Below are the code and all the weights of a small trained network. Each question names an input and a target symbol and asks about switching units off, where a switched-off unit gives its printed mean instead of its output.

import numpy as np


def w(rows, s, z=0):
    codes = np.array(rows[::2]) - 128.0
    scale = np.full(codes.shape[1], s)
    scale[-1] = z or s
    return codes * scale


def norm(h):
    return h / np.sqrt((h * h).mean(-1, keepdims=True) + 1e-5)


def f(y):
    return np.maximum(y, 0)


def softmax(a):
    e = np.exp(a - a.max(-1, keepdims=True))
    return e / e.sum(-1, keepdims=True)


def log_softmax(a):
    a = a - a.max(-1, keepdims=True)
    return a - np.log(np.exp(a).sum(-1, keepdims=True))


def net(x, mask):
    ids = ['ΘΛβδετφψ'.index(c) for c in x.split()]
    T = len(ids)
    res = E[ids] + P[:T]
    u = 0
    for l in range(2):
        q, k, v = (norm(res) @ M[l].T for M in (Q, K, V))
        z = softmax(np.where(np.tri(T) > 0, q @ k.T / 4**0.5, -1e9)) @ v
        res = res + np.where(mask[u], z, O[l][:, -1]) @ O[l][:, :-1]
        u += 1
        y = f(norm(res) @ A[l][:, :-1].T + A[l][:, -1])
        res = res + np.where(mask[u : u + 4], y, B[l][:, -1]) @ B[l][:, :-1]
        u += 4
    return log_softmax(norm(res)[-1] @ U[:, :-1].T + U[:, -1])


Q, K, V, O, A, B = {}, {}, {}, {}, {}, {}
E = w([
[151,117,121,145,202],'Θ',
[116,44,199,103,156],'Λ',
[156,48,86,199,109],'β',
[157,99,96,6,153],'δ',
[154,97,172,96,161],'ε',
[134,181,115,193,93],'τ',
[76,185,161,133,167],'φ',
[72,144,119,159,138],'ψ',
],0.017)
P = w([
[109,133,122,200,239],'0',
[85,125,133,159,194],'1',
[88,133,135,116,170],'2',
[92,138,136,91,153],'3',
[97,146,130,69,139],'4',
[98,150,128,50,129],'5',
[100,156,129,38,120],'6',
[100,160,125,22,115],'7',
[102,162,130,10,107],'8',
[101,165,130,1,102],'9',
],0.0039)
Q[0] = w([
[93,200,87,109,166],'L0H1',
[254,162,127,196,52],'L0H1',
[243,129,190,79,122],'L0H1',
[189,155,74,82,41],'L0H1',
],0.006)
K[0] = w([
[65,255,123,99,147],'L0H1',
[216,135,115,224,82],'L0H1',
[249,135,230,75,22],'L0H1',
[137,186,68,110,12],'L0H1',
],0.006)
V[0] = w([
[100,253,84,147,118],'L0H1',
[75,68,173,191,130],'L0H1',
[174,71,86,203,89],'L0H1',
[141,79,123,146,117],'L0H1',
],0.0057)
O[0] = w([
[118,38,78,89,126,141],'L0H1',
[163,148,104,121,85,203],'L0H1',
[47,76,142,125,60,4],'L0H1',
[95,253,16,23,188,90],'L0H1',
],0.0058,0.0023)
A[0] = w([
[70,56,92,125,28,5],'L0N1',
[97,146,129,171,94,38],'L0N2',
[165,50,185,126,105,129],'L0N3',
[254,182,186,51,82,11],'L0N4',
],0.009,0.0016)
B[0] = w([
[117,240,215,29,49,236],'L0N1',
[118,68,51,91,80,202],'L0N2',
[102,155,12,216,174,214],'L0N3',
[161,95,160,125,2,253],'L0N4',
],0.0078,0.0032)
Q[1] = w([
[247,86,255,168,126],'L1H1',
[159,150,110,66,166],'L1H1',
[74,127,70,101,228],'L1H1',
[117,48,95,154,93],'L1H1',
],0.0098)
K[1] = w([
[170,50,254,170,139],'L1H1',
[99,190,164,84,211],'L1H1',
[91,134,73,140,163],'L1H1',
[139,79,83,98,113],'L1H1',
],0.0094)
V[1] = w([
[116,150,193,184,254],'L1H1',
[131,171,169,105,146],'L1H1',
[8,184,162,72,174],'L1H1',
[186,209,45,179,99],'L1H1',
],0.0053)
O[1] = w([
[103,87,105,97,76,178],'L1H1',
[179,112,37,100,102,172],'L1H1',
[190,123,133,139,59,252],'L1H1',
[136,1,153,139,222,151],'L1H1',
],0.0067,0.0014)
A[1] = w([
[103,220,104,255,194,2],'L1N1',
[199,138,69,209,102,220],'L1N2',
[233,128,66,184,169,117],'L1N3',
[99,239,118,225,185,230],'L1N4',
],0.0082,0.0017)
B[1] = w([
[95,189,28,192,251,216],'L1N1',
[95,29,148,146,218,190],'L1N2',
[111,163,87,179,68,169],'L1N3',
[119,22,126,165,123,255],'L1N4',
],0.011,0.0052)
U = w([
[107,94,123,141,218,254],'Θ',
[44,60,163,133,53,4],'Λ',
[64,254,117,114,94,230],'β',
[133,117,90,43,155,122],'δ',
[171,184,181,173,136,186],'ε',
[126,129,127,114,127,68],'τ',
[145,113,123,121,116,50],'φ',
[118,133,133,118,129,41],'ψ',
],0.014,0.0053)

Each question gives the input, a string of symbols that net reads in full, and the target symbol t.
The units are the heads (4 rows each of Q, K, V and O) and the neurons (one row each of A and B). Each row of codes is followed by its name. A weight is (code - 128) times the scale printed after its matrix; where a second scale follows, it is the last column's (O, A, B and U).
mask holds one flag per unit, layer by layer, with each layer's heads first. A switched-off unit (its flag False) gives its mean, the last column of its rows in O or B, instead of its output. The means were averaged over made-up inputs and are rounded, as every weight is.
A unit's drop is (log p(t) with every unit on - log p(t) with that unit switched off) / (log p(t) with every unit on - log p(t) with every unit switched off).
The circuit of an input: a set's keep is (log p(t) with only the set's units on - log p(t) with every unit switched off) / (log p(t) with every unit on - log p(t) with every unit switched off). Starting from all 10 units, units are removed one at a time, each time the one whose removal leaves the highest keep (on an exact tie, the one counted first), for as long as the keep stays at least 0.8.
circuit, biggest first: the units of the circuit, biggest drop first
unit that matters most: the unit with the biggest drop
top k neurons: the k neurons with the biggest drops, biggest first
top k neurons in layer l: the k neurons of layer l with the biggest drops, biggest first
drop when u is switched off: that unit's drop, to one decimal
input ψ ε δ ψ δ ε δ τ Λ φ, target Θ: top 3 neurons => L0N4, L0N1, L1N4
input ψ τ Λ ε β δ β Θ φ, target Θ: top 3 neurons in layer 0 => L0N1, L0N4, L0N2
input τ φ ψ δ τ Λ δ ψ, target Λ: circuit, biggest first => L0N3, L1N1
input τ ψ β τ Θ β, target Λ: circuit, biggest first => L0H1, L0N1
input Λ ψ Λ φ Θ φ τ, target Θ: circuit, biggest first => L1N2
input δ τ ε ψ φ β φ ε ψ ψ, target β: circuit, biggest first => L1N4, L0H1, L1N2
input Λ φ φ ψ β Λ, target Λ: top 3 neurons in layer 0 => L0N4, L0N3, L0N1
input φ Θ β Θ ψ Λ τ φ ψ τ, target Λ: circuit, biggest first => L1N1, L0H1
input τ ψ τ ε ε φ φ, target Λ: top 4 neurons => L1N1, L0N3, L0N4, L0N1
input φ ε δ τ τ, target Λ: top 4 neurons => L0N1, L0N3, L1N1, L0N4
input φ ε φ φ τ Λ Λ Λ, target β: top 4 neurons => L1N4, L1N2, L0N4, L0N2
input Λ Λ Λ Λ φ φ Λ, target β: top 3 neurons => L1N4, L0N4, L1N2
input φ ψ τ φ ψ φ φ ψ, target β: top 4 neurons => L0N1, L0N3, L1N4, L1N2
input φ φ τ β φ Λ τ Λ, target Λ: unit that matters most => L1N1
input ε φ β ε φ Λ δ ψ β β, target β: top 2 neurons in layer 0 => L0N1, L0N4
input φ β φ, target Λ: top 2 neurons in layer 0 => L0N3, L0N1
input Λ φ ε, target ε: top 3 neurons => L0N4, L1N4, L0N3
input τ ψ φ φ Θ ε, target ε: drop when L0N1 is switched off => 0.1
input ψ ε δ ε β ε τ, target Θ: drop when L0N3 is switched off => 0.0
input φ ψ δ ψ, target Λ: drop when L1H1 is switched off => 0.4
input φ Θ β β, target Λ: top neuron in layer 1 => L1N1
